Each row has a hidden value; after the row comes its group, the name of the range that the value falls in. Each part has its own.
[ -27 -320  -94   19   56  113   98 -196  -32  103   96  -47 -149  200
  -46 -216   38  -70  -84  -55  159 -194 -154  -84 -154 -134    3   -2
  168  235  321  191   41  -21   78 -131 -264   22  146 -235  182] | K
[-238 -181   80 -141   77  -40  -21   80 -119   22  -64 -186  142   28
    4  173  -12   19 -110  142  -18   91   31  -73   91    8  -40  181
  -65 -138  -89  -79  -59  -58   17   66   66 -147   23   56   54] | M
[ 277 -266 -318  185   30  222  172  143  -61   19  169  -17 -252  222
   57  -29  -48  224  221 -104  124  -61   59  198 -257  154  -78  -28
 -128  114   92  176    1  353   79   32 -433  -25  153  -56  152] | V
[-219 -155  200 -127  185  155   52  -68   -7 -258 -348  -60  237   42
  118  437   16  183 -197  287 -278  201 -220   17  145  279   88  217
 -213  -53   -9  152 -131  -61  -60   74  172 -104    4 -154  -16] | V
[  74  -46 -188  161   46  286  259   14  190  -88  115  116 -207  126
  159  -72   25  291  231 -410  255 -168   11   59 -190  276  -50  183
 -242  103  136  355   70  320  147   46 -345  153 -173    9  -41] | K
[-133 -309  103 -205  102  -46  -69   97 -297  -59 -113 -251  240  122
   60  358  -69   84 -113  406 -189  269  -37   92  113  104  -74  133
 -245 -158 -186  -72 -190   22  -42  118   80 -280  191  -52   76] | M
[-276  -11  103   67  161  253  124  -48   56 -280 -368   41   55  -73
  -31  332   53  149 -204   94 -104   29 -286  -88  221  233   69  321
  -48   11  -12  107 -106  -72  -15   69  163  109 -214  -91  -96] | V
[ -56    1 -166  134   60  141  -29  112  101 -222  119   74 -443  195
   17   26  150  126 -103  161  -69 -229   87 -156  -86   25  244  152
  284  -32  152   95  189 -187   46  -28 -178   61   67 -162  -63] | K
[-279  164  -14    7   35  -87 -143  141  101  -35    2  -63 -262   94
 -129 -105  114  -97 -208   72  -80 -141  291 -375  -10 -199  248  113
  452 -155   41 -315  257 -369   66   94  146   31  -86   43   32] | M
[-145   34  -94   95   61  132   26  162   28  109  -47  -78 -205    7
 -206  -25  -46  -84  -42  -89   16  -61  133 -194   18 -111   67  118
  319  -47  -28 -311   98  -49   88  106   -7   53 -129  209  143] | Q
[-539 -104  260  -71  172   69  -11  -79 -134  -50 -486 -167  249 -227
 -289  353    6 -177 -453  298 -133  103 -335 -282  421 -111   15  298
  249  -42  -95 -261 -179 -348  -61   35  408   -1 -164    8   45] | M
[-218  285  113  -51  122  131  -67  -36  395 -394  -67  163 -256  235
  233  111  189  219 -139   54 -291 -110  178 -275  -93  208  428  229
  112 -130  186  155  314 -298   63  108   90   83 -149 -157 -168] | K
[-306   46   99 -165   32 -125 -110  133 -111  -98  -35 -155   46  121
   13   35   25    5 -127  104  -51   69  176 -158  132   18   58  267
  -41 -238 -185 -222   17 -129   68  192  202  -65 -123   71  -66] | Q
[-211 -264    4 -118   78  -74 -100  218 -146    7    6 -219   33   24
  -22  275   38   23 -177  391 -115   61  104  -89   79  -50   49  134
  112 -216  -66 -100  -13 -198  -44  -28    7 -245  220   24   79] | M
[-318   16  185 -145   83  -85  -49 -136   15 -124 -219  -86  122  129
    6  -49   81  -39 -265   69 -102   25   -6 -221   61  -13  134  136
   52  -32   70  -75   51 -239   33  115  278    6 -112 -164   16] | X
[-131 -184 -130  147   21   23   46  -25 -256   56 -100 -118 -133   57
 -303 -192   12 -156 -201   38  170 -127 -162 -119   80 -204  -77   64
  273  158   36 -196  -85  -65   50   29   16  103  -24 -150  129] | X
[  19 -119   31  -48  108  139   76 -138   76  -71 -111  -20    3  247
  108   -1  -11  105  -27  -18 -130   52  -29    3 -166  123  103  -12
  -79  107  185  122   52   59   50   88  -54  -29   45 -182  143] | V
[ -14  167 -245  245   -9  111  101  114  206   99  116   54 -416   99
 -136 -358   45   -1   89 -428  237 -274  276 -237 -213 -116   79   33
  321   66  140 -158  273   23  176  108 -165  216 -228  126  104] | X
[  64 -321 -205    2  -43  -59  110  104 -260  127  232 -176   -5  181
   42 -208  -39   99  160 -172  356  -46   82  141 -127   31 -266   73
 -289   25  -50   89  -97  316  117   61 -277  -70   71  -16   84] | X
[ 126  -96 -184   40   32   61  -87   89  -74 -230  215    6 -397  412
  121  -32   86  162   -9  249 -134 -102  137   18 -194   70  184   41
   56  -18   95  100  123  -28   56   62 -240  -50  222 -282  -19] | K
[-185 -443  101 -146   89   22   99 -239 -246  -17 -128 -159  256  113
   14   32    8  -14 -196  141   98   37 -362   45   91   29 -136  141
 -192  147  116  236 -224   23    2  -70  -16  -82  118 -287   83] | K
[-417   34   88  -29  107  100   39  152  134   26 -177  -86   25 -176
 -122  191   28  -35 -163  -30   -3  -31   58 -282  196  -15   95  311
  231 -181  -50 -179   66 -203   39   27  153   15 -218  272   16] | Q
[  29  244 -102   27   41  103  -25  220  232    5  108    9 -304  244
   72  -98  -38  109  171 -229 -117   -9  474 -142 -236   72  206   47
  111 -152  -12 -235  295   63  153  259  -76   19 -144  230   93] | Q
[-165 -218  -29 -140  -46 -298 -113  -22 -313   -7  117 -214   11  285
  -25 -326   89  -95 -187  142  136  -65   91  -91  -23 -171  -34   52
    9  -28   14  -94  -12 -133   63   64   63  -82  122 -261   36] | X
[-374  147  161  -19  185  205  -22  186  184 -138 -336  -39    8 -158
  -83  501    1   64 -195  187 -304  117   45 -256  228  109  208  307
  209 -241 -129 -237   59 -247  -20  132  253  -27 -206  250  -11] | Q
[  54  -70  -52  -36   95  145   36  210   18   -9   19  -93  -30  140
  125  266 -102  213  163   24 -133  168  208   78 -111  203   -2   87
 -207 -149 -118  -51   21  206   55  187 -134 -155   33  172  101] | M
[  11 -244   42 -191   46  -82  -25  -40 -212 -187   12 -135  142  354
  236   36   10  188  -25  202  -97  156   15  157  -82  210  -18   73
 -406  -45  -25  165  -97  126   26  141  -12 -169  164 -281    1] | V
[-156 -262 -160  116   37   95  105  133 -126  271   35 -166 -106 -109
 -271  -33  -44 -136  -51  -84  263 -129  -30 -131   48 -217 -144  106
  281   36   16 -170  -35    8   65  -64 -166   -3    5  181  202] | M
[-146 -120  203 -220  176  180   72   61   48   -9 -223 -142  317   26
  172  468 -151  181   62   54 -241  336   26   67   51  293  -17  190
 -360 -172 -144   -8  -95  170   15  187   70 -210  -49  219  107] | Q
[-211 -147  153 -262  102 -126 -159  144 -112 -137  -59 -203  158  160
  150  329   25  110 -159  426 -293  210  165  -49   55   93  115  143
 -121 -281 -124  -81   -3 -177  -39  115  149 -289  175  -43   13] | M
[-103 -277   87 -240   48 -176 -183 -146 -304 -221   35 -162   13  434
  119  -45   91   -6 -271  485 -201   54  -67  -10  -20  -28  126   48
  -60   -8   83   70  -47 -205   -8   45   61 -176  304 -484    4] | K
[-258  130  151   34  204  295  111   43  296 -240 -404   66   62 -108
   50  456   29  215 -128   33 -267  103  -63 -145  115  290  194  255
   -5  -97    9   38   46 -100  -18  125  190   43 -239   87  -29] | X
[  68 -365 -183   35    0   56  176   91 -271  145  122 -174   67   93
    5  -50  -99  119  176 -166  333   23  -43  194  -66   87 -324   99
 -341   61  -89   98 -187  397   94   65 -279  -71   42   44  115] | X
[-250   41   58  -48   63  -57  -94   36  -36  -50 -115 -108  -68  105
 -105  -16   44  -77 -210  122  -97   -9  103 -241   53 -112  127  114
  226  -81  -13 -252   85 -236   43  128  184   -7  -68  -34   53] | M

New part:
[-101  -17  -74  -65  -85   21 -100 -164  -36  152 -109  197   -7   33
   94 -116 -195   72   78   44  -64 -180  -87 -116  135    9 -112  -86
 -105  -27   46   76 -134   90  108 -179   31 -179  169 -150  156] | <84>
[  23  -41   75  -38   14   18   -2   70  -47 -108   15   20    3   -9
    2  -21   68  -51  -65   27   -1   78   33  -12  -24    8  -88  -60
   27  -80  -21    8   47   35  -20  -59    3   40  -38   29   80] | <81>
[ -19  -25   44  -56    7   38  -11   56  -75 -145   35  104  -25  -32
    2   -5   28  -25  -68   42  -17   58   52  -12    2   14 -157  -38
   35  -76   32  -19   39   92   26  -81   36   31   36   17  105] | <81>
[ 247  210  -10  120  107   98   37  659  -59 -352  -87 -235  114 -184
  131  109  -39 -304 -334 -280  -23  233  338 -100 -458 -152 -402   45
  286  -23  -28   94  156   -8 -200 -175  340  269 -447  326   82] | <81>
[-144  165 -224 -146 -214  240  191  527   -1  142   67 -169   90  203
  556  -17 -305  401  480  -16 -200 -808   35 -338   -7  161  140 -350
 -334  322   72  185 -307  -28   73  -78  289  235  237 -198  176] | <90>
[-149  -17 -112   93  -56   68  -89  -78   50   77 -131   72   91   25
   95  -19 -142   63  101  -59 -152  -78  -54 -109   -1   -4    7   22
   -3   28 -110  218  -96  -42   36  -67   28 -128  172   59   69] | <86>
[  59  -89  129  -66   39   38   78   58  -89 -122  119   41   22   67
   12   16  174   28  -15  125    8   22   40   50   59   97   53  -32
  -24  -72   42 -105   24   82  -22  -17  -41   85  -33    7   71] | <90>
[   0   31  -93  118  -21   39  -76   55   39   14 -188   22   67  -36
  146  -29 -161  -36   55 -146 -100  -54  -27 -118  -24  -70  -62  -23
   33  -19 -123  232  -97  -42    8 -110   80  -64   32   23   79] | <84>
[  21   24    9  -52  -31   61   78  204  -32 -126   41  -70   10   32
   38  -21  -26   14  -56   -1  -14    6   96  -33  -60   26  -70  -29
    9   42   56   11   45    0  -27  -99   87   70  -90   72  113] | <81>
[ -10  -79   23   39   61   73   45 -261   19  -74   17   25   61  -67
  -95  -15   68   60   44   91  -39  146   13  133   81  -30  264  214
  -23   37  -90   24   83  -76   57  -42 -109  -94  -15   50  -14] | <84>
[ 174   88  -61  184   98   27 -100  142  -18 -151 -235   62   55 -219
  178   18 -129 -189  -35 -235  -67   65   54  -75  -72 -186 -183   18
  138 -124 -164  216  -51   15   10 -150  141   31  -85   14   57] | <91>
[  55  -46   52   47   52   14  -15   45  -44 -183  -21   91   -7  -60
   32   11   56  -55  -21  -29  -26   89   13   17   47  -18  -59  -13
   68 -115  -64   50   11   50   22  -34   -5   49   32   17   63] | <81>
[-143  -75  107 -252  -28   79    4  -89 -108    8  165  116  -18   28
  -35  -53  119   87    2  258    3  -53   28  -22   22   92  -59 -116
 -129  -36   80 -141   62  126   53  -63  -39    4  109  -88   97] | <88>
[ 218  -74   75   91   65  -59   44  -29  -13 -133  -86    6   -5   -7
    2  -60   38  -77  -32  -51   45  127  -31   95  150  -41  100   42
   40  -98  -47   38   -4  -27   -5  -83  -60  -19 -153  -20   67] | <91>
[ -32  -48   73  -96   50   83   17  -25  -99 -137  108  130   -1  -66
   27   11  107   41   28  133  -29   -6   54   25   47   28  -13  -21
  -38  -63    3  -72   40  107   70  -41  -11   71   93  -54   58] | <88>
[  12  -55   67  -63  -17   -8  -14   22  -52  -61   -1   64  -26   30
   -3  -57   25  -33  -57   44   14   41   -9  -19   44   24 -109  -88
    0  -89   22   -3   13   58    3  -84   -8  -13   -6  -17  114] | <81>
[  45    8  -22   28  -29   22   21   96   -5  -76  -62  -10   10   20
   45  -40  -86  -16  -38  -58  -24   20   28  -34    6  -12  -64    0
   28   -2   11   82  -11  -10   -6 -120   61  -22  -63   46  114] | <91>
[-142   -5  -97   30  -39   78 -101 -125    9  105 -112  109   86  -12
   78  -37 -140   49   63   -4 -131  -82  -25 -103   -9  -19  -36   30
  -28   26  -60  145  -73    9   54 -119   41 -143  136   15   80] | <86>
[  40 -108  152  -64   41   11  -36   29 -119  -56   61  154   19   47
   36   38  197  -56  -46  113    2   26   -4  -20   31   88 -111 -119
    4 -203    7  -78  -23  168  -37  -21  -39   45   27  -27   79] | <90>
[  68 -150  142 -107    3  -14  128  -74  -90  -95  151   91  -41  152
  -32  -52  159  118   41  194   43  -30  -37  114  253  150  168  -31
  -99  -53  118 -166   -8   91   38  -19 -123   26   19  -92  106] | <88>
[-390 -146  151 -667 -360   94  375  -89  -65  177  573 -235  -96  594
 -466 -222   98  440 -226  655  162  -25  126  101   21  452  132   -9
 -346  407  644 -525  297   -3  -66 -154 -102 -165 -156  145  279] | <91>
[ 164  -33  -27  210   49  -11    2  -32   93    1 -217 -105  110  -22
  113  -48  -54  -54  100 -161  -52   41  -71    5   56  -96  241   63
   25  -11 -221  247  -78 -170  -31  -55  -37  -59 -129   30    6] | <84>
[  51   57  -27  -15  -36   25  -12  288  -60 -109  -60   28  -12    5
  154  -25 -115  -52  -50  -95  -33  -81   57 -128  -48   -6 -263 -147
   44  -53   45   75  -53   80  -13 -137  159   79  -23    2  161] | <81>
[  33  -96  116  -66   -7   -5   60   86  -76 -138   97   51  -20  112
  -33  -13  121    8  -81   89   23   63   21   35   67  110  -51  -56
   16  -82   89  -92   32   88  -30  -35  -30   50  -26   44  118] | <88>
[ -41  -10  -32   90    9   49  -83  -55   50   28 -140  -21  101  -51
   32  -20  -43  -61   -1  -69  -83   82   -8  -64  -94  -71    3   39
   42  -19 -164  191    3  -83  -28  -76   10  -93  -21   97   26] | <84>
[  73  -51   50   -4    5  -16    7   45  -55 -109  -21   90  -34   15
   54  -44    6  -17   -1   -1    2   -2  -24   -3  113   16  -59  -77
    4  -98    9   17  -37   68   31  -77   -1   20   17  -57  113] | <81>
[  27  -96  139  -98   15   27   28   59  -95  -41   95   56   31   87
   33    6  178    2  -21  136    9  -11   12  -12   22  102  -19 -113
  -40 -112   28  -87    1  105  -42  -23  -33   61  -16  -16   78] | <90>
[ -55  -97  161 -238   -1   37   27  -72 -127  -40  176   91  -23   48
 -109  -52  177   20 -114  259   56   69   56   37   12   96  -84  -69
  -73  -73  124 -208  113  137    2  -81  -54    5  -23  -30  102] | <88>
[-242  -36  -86  -35  -16  112 -105 -277  -65  -55   21  339  -17  -92
  -32   12  -94  112   48  111 -128  -12    0  -10  111   10 -117  121
  -12  -27   34   22  -21  147  179  -99    1 -156  337  -24   91] | <84>
[  23  -65   11   17    0    5   18 -100  -28 -106  -14  125  -35    6
   -8  -42  -24   40   28   28  -15   31  -35   53  170   14   37   40
   -9  -49   16   24  -21   39   77  -80  -44  -60   63  -42   97] | <91>
[ -79  -19  -89   44  -84   21  -51  -27   13  109 -119   54   74  119
   66  -65 -168   50    0  -33  -99  -85  -36 -102   27   41  -59    9
   -5   36   34  119  -97    5   -3 -140   51 -149   51   57  139] | <86>
[ 343 -316  357   55  -33 -220  195   78  144  203  -46 -505  141  498
  -73 -154  421  -83  -15   54  179  167 -228   93   83  190  580 -227
  -88  -97 -178   48   -7 -316 -363  136 -337    0 -531  106    0] | <90>
[-276   19  -16 -249  -75  132 -101  -41 -107   21   96  205  -38  -74
   38  -36  -55   77   19  176  -70 -130   48 -147  -69   27 -291 -156
 -101  -22   58  -28   26  165  118 -119   85  -23  262  -96  128] | <81>
[ 109   15   19   19   20   22   39  204  -57 -178  -20   16   -3  -16
   82   -7  -23  -49  -59  -61   -7   21   69  -18    2   -9 -119  -37
   59  -53   28   26    1   51   -9 -101   87   88  -79   28  116] | <81>
[ -56 -105  149 -190  -34   54   67   21  -56   61  146  -60   52  143
    0  -40  196   72   22  215   16  -55    5  -24  -24  133   95 -148
 -131  -14   20  -95   39   23  -59   -7  -68   46  -36  -18   66] | <90>
[ -49  -30   15  -49  -40   43   38   -1  -24  -96   45   18   -1   51
  -95  -28  -14   18 -114   58   -8  120   63   25  -14   40  -71   74
   27   21   84  -23   82   14  -11 -109   15  -62  -50  113  111] | <91>
[ 171  -19   58   20   39  -12   65  130  -57 -170  -18    5  -12    0
   43  -35   13  -54  -67  -32   30   58   46   38   67   -7  -35  -10
   42  -65   35  -14   12   36  -12 -105   33   63 -135    1  109] | <81>

New part:
[-105 -275 -181  -22    9   54    3   56  -70  -30   85   18 -352   17
  409  -36   96 -101  356 -185  177  400  209   22  175 -213  234 -164
   85  152   71 -158  280  -69  169  168 -222 -185  167  118  237] | [71]
[  -8   23   47  311    7  -36 -132   86  296  156  -33   -4  -83    7
 -328  -72  -50 -222  -77   40 -355  -63  -25  233 -107 -128  -66  121
  -80  153  -31   89  122 -262   -9  -40   54  106  245  160  -57] | [67]
[ -72 -139 -309   10 -177   88  -74 -166  -76  -24  -24  -12  140    5
   91  -36   49  -55  196 -249  354  116   13  117  164  -82   21 -103
  166 -226  -79  114  -12 -149  153  158    2 -260  147 -161  255] | [56]
[ -75 -135  -58  319  114  -59 -275  135  447  -18  -77 -174 -397  -52
  -77 -122  109 -190 -161  -48 -167  108  163  105  -97 -161  -43  128
 -112  466   54 -220  106   -6 -105   88 -173   30   39  178 -144] | [73]
[ -82 -141  -79 -133   -9  137  164  -13 -337   41  154  184  -54   37
  261   55   -2   83  241  -24  236  106  121  -44  168  -69  232 -108
  204 -269   59   95   36   55  193  229  -68 -216  -16 -136  253] | [71]
[ -18 -235 -263  155   98 -117  -69  -53   21  -33   24   -3 -234 -123
   90   24   56   36   63  -59  240   76  237  120  115  -78   40   71
   73  172   15  -73  -66  174  -54  238   -4 -220  -50  -30  138] | [73]
[ -67  -40   25  262  -31   10  -92   82  313  112   26    0 -142  -41
 -203  -90  -28 -226   48  -49 -376   41  -46  181  -68 -158   -4   46
  -71  144   21   29  216 -329   30  -33  -46   46  263  186    8] | [64]
[  76  -72   53   56    2  -16    2  119  -77    3   59  132 -247  182
   67  -56   81  -33  286   54 -120   94    9   81  133 -139    5  -86
   15   92   -7   59  206 -123  129  114  -33  -38  207  220  158] | [64]
[ 130   24   44   -6  -55    4  -54  109 -254  -48   76  131  -65  159
  -17   10   50   81  203  174  -63  -56   28  -53  248  -69 -161   -7
   10   43  -73  199   95   44  123  110   92   34  126  123  -18] | [67]
[ -41   96   41  179   16   73 -109  175  -40  260   50   21   16   41
 -159   14 -107 -187 -157   98 -186  -66  205  -20   28 -109   25  141
  -14  143    2  173  130   14  108  -16   36  197  136    4 -297] | [70]
[  39   -2  -81  223  145  -86   -8   47 -119  318  -13  103  -29   85
 -132   55  -99 -116 -152   94  104 -111  285  204  -25  -54  116  152
   94   55  -25  171  -71  126   52  117  158   14   62  -96  -18] | [70]
[-131  -32  186  -71  -36  224   -1  169    3  -83  161   64 -198    1
   75  -31   36   18   78  108 -280   59  -33 -197   42 -101   53  -30
   -6  -41  110   -6  171  -66  109   87 -214   40  -13   79  -63] | [73]
[-131 -137  -86 -186  -99  194  115   11 -324  -64  247  140  -28 -125
  266   85  -29  110  297  -14   84  141   97 -205  274  -86  140  -88
  134 -192   71   89  132   37  185  157  -99 -143    4  -88  103] | [71]
[ -87 -295 -305  114  -74  -63 -177 -125  251 -188  -30 -112 -269 -135
  135  -54  107  -79  227 -214  130  267   59  180   73 -126  -35  -44
   -5  158  -34 -174   84 -197   -5  115  -91 -191  184   90  285] | [67]
[-158 -122  -45  210   80   52 -161   83  331  147 -100 -111 -308  102
   48 -118   45 -304 -134 -131  -32  203  174  188 -218 -148  185   18
   -5  178   58 -171  125 -181   70   54 -205   29  147   45   54] | [70]
[ 185  175   17   60  -24   29  -72   74 -382  139  -38  133  242  281
 -212   16   12   74  -87  203  193 -295   76    3  202   -6 -162   78
  126 -144 -138  401 -152  227  122  180  233    3   -4 -128 -150] | [56]
[-136  -27    4  201  -54   90 -207  -38  432  -17 -119 -115  -59   18
 -243 -130   51 -152 -225  -63 -139  -61 -109  173 -244  -32  -75   87
  -28  -78  -12  -36  -84 -251  -27   50  -88   -5   46  -53   53] | [67]
[-107  -13   46  195  -44  103 -108   81  283  100    2  -50  -69  -54
 -215  -60  -45 -239  -55  -15 -311   54  -48  155 -104 -173   44   49
  -43   53    8   46  164 -315   38  -45  -64   79  231  121  -48] | [56]
[-123  -71  -60  -29  -16  138  -18   20 -119    5  108   43  -28  -71
   73   44  -19   44  -27   32   83   -2  140 -114   84  -33   67   50
   90 -106   49   56  -32  114   80  154  -65  -63  -87 -151  -27] | [71]
[ -54  -64   69   -3  -57   87  -35  -14   82 -108   31   65 -121   56
  -50  -40   53   44   61   69 -112  -33 -112   49  -49  -11  -52   -7
   22 -177    1   37  -32 -158   52  115  -47  -48   33    1  187] | [67]
[ -72   73  127  248   31   85  -99   80  288  169  -43  -19    4   -8
 -385  -43  -75 -197 -275  107 -311 -140  -54  194 -218 -102   21  151
  -24  -34    0  121  -15 -205  -25  -13   18  110  102   19 -112] | [56]
[-122 -269 -212   17  -76   19  -84 -152  180 -216   12  -34 -222  -97
  152  -49  117   37  186 -164  149  162  -21  105   21  -39   -3  -60
   58  -76   15 -139  -35 -146   12  188 -125 -248   28  -36  358] | [64]
[-111  156  -79   90  -63  183  -54  -55 -175  268   13   50  425   -7
 -267   57 -147  -17 -383   46  186 -340  130  -53  -21   86    2  198
  173 -376  -31  349 -284  171   96  123  144   -3 -156 -462 -212] | [70]
[-181 -179   39  -79  -15  191   25   29   91 -125   81   33 -273   21
  218  -70  105   10  127  -64   -5  177  -28  -45  -43  -86  167 -108
   80 -150  119 -136   75 -119  102  186 -279 -158  -46  -15  233] | [73]
[  67  142   53  265   42   20  -58  121  -32  293  -39   92  126  194
 -298  -71  -24 -122 -167   66  -63 -242   59  123    8  -69  -26  108
   76  -21  -30  274  -22   39   73  116  104    6   50  -51 -154] | [74]
[-144 -178   76 -124  -48  165   -5   53   62 -250  148   41 -321  -55
  202  -26  105  102  195   42 -146  153  -57 -142   47  -70   36  -77
    6  -62  106 -128  107  -91   65  154 -245  -84  -40   75  164] | [74]
[ 140   76 -106  114  -34  -74 -107  -33 -244   20   35   96  197  -22
 -282   97  -49  158  -85  215   89 -327   93    2  213   54 -275  202
   49  -49 -130  329 -219  244  -21  144  302   -3  -47 -133 -138] | [67]
[ -78 -300 -272  -12 -136  -25 -161  -81  108 -311   79  -78 -298 -190
  235   -6  111   26  376 -146   46  305   50    3  229 -126 -106  -74
  -42  195  -23 -158  172 -149   32   99 -107 -143  185  157  221] | [67]
[  47 -241  -88  175  133 -132 -215   98  260 -141 -114 -119 -553   99
  123  -86  189 -128   98    1   38  280  161  223  -10 -207    9  -17
  -70  448  -17 -251  132  -43  -46  144 -137  -44  162  304  143] | [56]
[ -12  110  117  -38 -140  157  -87   66 -125  -99  132   82  127  -18
 -190   27  -15  143  -34  207 -220 -241  -90 -218  145   35 -240  101
  -10 -158  -25  244  -47   45   64   72   56   87  -54  -66 -190] | [64]
[  30  -85 -121  160   96  -93  -18  115 -176  137  152   88 -139 -157
  -20  116 -100  -22   78  122  -64   15  314   -2  226 -134   30  145
    2  295   10  104  126  190   12   83  110   31   89   87 -156] | [71]
[-119 -132 -242  458  163 -121 -150  -34  400  306 -123 -110 -126 -126
 -225  -53  -69 -307 -302 -166   58    9  267  376 -221 -120  157  205
   31  228   23  -70  -61  -47  -99   86   15  -84   74  -83    3] | [71]
[ -92 -205 -261   93   43    9  -71  -51   -6   26  -14  -30 -149  -19
  177  -25   70  -48   41 -164  342  146  228   86   74  -92  133   -8
  130   38   25  -71  -29   99   55  232  -93 -229  -26 -121  152] | [71]
[-197   20    2  194  -30  156 -215   90  306  181  -67 -132  -64   52
 -108  -94  -32 -307 -269  -88 -146   55  116   60 -205  -98   78   91
  -26   72   31  -20   90 -195   95  -33 -149  154  134  -59 -163] | [70]
[  41  184   29   46  -88  119  -31   -1 -262  120   69  118  384  -14
 -366   98 -126   97 -198  228  -13 -381  -10  -53  118   42 -157  178
  100 -302  -91  435 -214  134   52   90  250   43  -63 -236 -213] | [56]
[ -43  157   56   -7  -52  197  -39    3 -223   57   62   91  315   34
 -237   39  -33  178 -305  176  107 -405   10 -190   60  111 -121  166
  146 -374   -3  318 -316  287   45  216   87  -45 -303 -374 -216] | [73]
[ 138  123    2  124   45   -1    7  119 -358  215   57  174  154  160
 -165   33  -28   57  -47  167   98 -264  158  -26  224  -37  -60  102
  125  -38  -47  347  -67  276   97  194  180  -34  -41  -97 -178] | [73]
